Below is a small trained network, with its code and all its weights. Each question gives an input and a class and asks what happens when units are switched off, that is, made to give their printed mean instead of their output.

import numpy as np


def w(rows, s, z=0):
    codes = np.array(rows[::2]) - 128.0
    scale = np.full(codes.shape[1], s)
    scale[-1] = z or s
    return codes * scale


def f(y):
    return y / 2 * (1 + np.tanh(0.7978845608 * (y + 0.044715 * y**3)))


def log_softmax(a):
    a = a - a.max(-1, keepdims=True)
    return a - np.log(np.exp(a).sum(-1, keepdims=True))


def net(x, mask):
    res = np.array(x, float).reshape(1, 6) / 4 @ E
    y = f(res @ A[0][:, :-1].T + A[0][:, -1])
    res = res + np.where(mask, y, B[0][:, -1]) @ B[0][:, :-1]
    return log_softmax(res[-1] @ U[:, :-1].T + U[:, -1])


A, B = {}, {}
E = w([
[167,148,132,63,13,92,34,77],'x0',
[254,224,99,70,211,241,115,102],'x1',
[231,88,216,138,226,28,102,108],'x2',
[127,128,127,130,130,128,129,127],'x3',
[219,113,172,216,44,164,193,84],'x4',
[136,155,177,203,114,162,41,231],'x5',
],0.006)
A[0] = w([
[121,143,114,131,123,133,110,93,244],'N1',
[82,144,100,77,191,103,88,131,105],'N2',
[131,137,125,95,132,110,130,135,49],'N3',
[148,134,145,114,145,175,100,161,49],'N4',
[52,86,153,179,121,89,140,132,46],'N5',
[144,161,149,80,54,92,50,73,32],'N6',
[96,167,112,119,102,173,156,150,105],'N7',
[86,163,79,135,80,177,142,155,46],'N8',
[161,164,118,112,150,165,122,112,68],'N9',
[154,159,170,189,118,160,42,247,21],'N10',
[145,143,147,144,160,76,107,100,55],'N11',
[95,98,147,176,102,101,102,158,75],'N12',
[156,103,176,163,95,171,166,102,72],'N13',
[193,92,192,145,200,73,105,136,64],'N14',
[94,100,130,148,96,70,150,142,20],'N15',
[163,156,88,126,159,159,131,107,107],'N16',
[120,129,109,153,132,131,119,135,46],'N17',
[155,111,145,132,156,94,109,119,57],'N18',
[99,121,132,184,220,153,214,155,43],'N19',
[150,161,123,114,153,164,119,97,63],'N20',
[168,163,124,99,141,163,132,133,56],'N21',
[90,139,116,80,169,109,74,173,74],'N22',
[98,107,105,89,159,133,98,148,86],'N23',
[165,127,175,112,142,64,133,111,76],'N24',
[135,104,81,69,138,97,202,51,29],'N25',
[172,135,140,149,93,121,199,85,98],'N26',
[161,199,133,126,187,198,103,139,91],'N27',
[178,115,157,191,88,158,149,128,78],'N28',
[111,143,92,128,94,155,147,144,71],'N29',
],0.012,0.011)
B[0] = w([
[160,107,145,120,198,128,133,113,255],'N1',
[155,182,114,214,119,123,134,96,185],'N2',
[91,183,113,130,77,135,148,141,114],'N3',
[112,132,141,101,98,101,143,137,130],'N4',
[146,99,160,110,83,69,99,113,179],'N5',
[188,112,56,118,105,165,86,247,172],'N6',
[110,95,122,130,145,169,110,80,172],'N7',
[76,98,117,124,132,183,101,57,169],'N8',
[94,96,130,128,83,63,99,126,145],'N9',
[83,188,171,63,183,136,234,182,183],'N10',
[81,133,102,103,83,160,125,102,135],'N11',
[123,112,166,100,130,93,139,96,164],'N12',
[126,168,88,162,109,102,130,112,156],'N13',
[41,108,95,119,106,207,102,57,201],'N14',
[114,103,183,113,98,75,112,131,144],'N15',
[116,93,189,120,107,79,90,121,165],'N16',
[94,149,95,108,87,125,142,142,111],'N17',
[74,116,100,120,102,152,130,115,133],'N18',
[217,125,53,97,74,156,58,234,195],'N19',
[107,104,158,135,85,88,109,131,139],'N20',
[93,103,135,138,88,81,118,135,140],'N21',
[162,179,103,192,89,125,164,85,163],'N22',
[166,144,127,157,120,131,143,107,144],'N23',
[99,116,116,118,128,183,120,109,163],'N24',
[51,174,177,72,149,138,240,208,171],'N25',
[128,166,119,175,145,113,137,120,173],'N26',
[106,64,167,118,86,67,123,113,197],'N27',
[140,180,90,174,133,116,128,102,168],'N28',
[105,130,142,121,142,148,100,105,141],'N29',
],0.012,0.0088)
U = w([
[101,49,153,93,90,4,59,100,90],'0',
[141,113,107,116,174,147,94,111,254],'1',
[45,95,76,98,120,254,63,52,86],'2',
[73,193,135,52,157,140,201,184,132],'3',
[190,113,20,97,96,166,23,229,98],'4',
[150,227,70,241,121,99,109,60,79],'5',
],0.0075,0.017)

Each question gives the input, the list of numbers given to net, and the class t.
The units are the neurons (one row each of A and B). Each row of codes is followed by its name. A weight is (code - 128) times the scale printed after its matrix; where a second scale follows, it is the last column's (A, B and U).
mask holds one flag per neuron, in row order. A switched-off neuron (its flag False) gives its mean, the last column of its row in B, instead of its output. The means were averaged over made-up inputs and are rounded, as every weight is.
A unit's drop is (log p(t) with every unit on - log p(t) with that unit switched off) / (log p(t) with every unit on - log p(t) with every unit switched off).
The circuit of an input: a set's keep is (log p(t) with only the set's units on - log p(t) with every unit switched off) / (log p(t) with every unit on - log p(t) with every unit switched off). Starting from the 12 units with the biggest drops (on a tie, the unit counted first), units are removed one at a time, each time the one whose removal leaves the highest keep (on an exact tie, the one counted first), for as long as the keep stays at least 0.8.
circuit, biggest first: the units of the circuit, biggest drop first
unit that matters most: the unit with the biggest drop
top k neurons: the k neurons with the biggest drops, biggest first
drop when u is switched off: that unit's drop, to one decimal
input [-5,5,-8,-3,-1,6], class 2: unit that matters most -> N8
input [-3,-7,3,-5,-8,7], class 5: top 2 neurons -> N22, N2
input [5,8,-1,-1,4,8], class 0: top 2 neurons -> N27, N9
input [7,5,5,-2,-3,-8], class 3: top 2 neurons -> N25, N19
input [4,-7,5,3,8,5], class 5: top 3 neurons -> N28, N13, N27
input [8,-1,-4,1,-5,-6], class 4: top 2 neurons -> N6, N10
input [-4,0,6,2,8,1], class 5: circuit, biggest first -> N28, N13
input [-6,-7,5,3,-2,4], class 0: top 2 neurons -> N5, N12
input [7,-6,4,4,8,-3], class 5: circuit, biggest first -> N26, N28
input [-4,8,-8,3,6,0], class 0: circuit, biggest first -> N27, N16
input [-7,-6,-3,4,-3,6], class 4: top 3 neurons -> N19, N27, N25
input [-4,4,0,5,7,-4], class 5: top 2 neurons -> N26, N13
input [-5,2,-2,2,-6,2], class 5: circuit, biggest first -> N2, N22
input [-7,-3,2,6,-7,-8], class 3: top 2 neurons -> N25, N6
input [-3,1,5,5,-7,8], class 3: unit that matters most -> N10
input [-4,6,-6,0,3,-6], class 0: top 3 neurons -> N16, N27, N9
input [6,6,-2,0,4,1], class 0: top 2 neurons -> N27, N19
input [8,3,-7,-3,8,-6], class 4: top 4 neurons -> N6, N14, N10, N2
input [-7,-1,-4,0,7,-6], class 4: top 2 neurons -> N19, N10
input [4,-5,8,-2,7,-5], class 2: unit that matters most -> N14
input [8,0,7,-2,0,-6], class 4: top 2 neurons -> N6, N8
input [5,6,-4,0,-7,-4], class 5: drop when N2 is switched off -> 0.9
input [0,-3,2,4,2,5], class 3: drop when N8 is switched off -> 0.1
input [-1,-7,8,4,-1,-2], class 2: drop when N18 is switched off -> 0.1
input [3,-1,7,-4,-4,0], class 2: drop when N14 is switched off -> 0.3
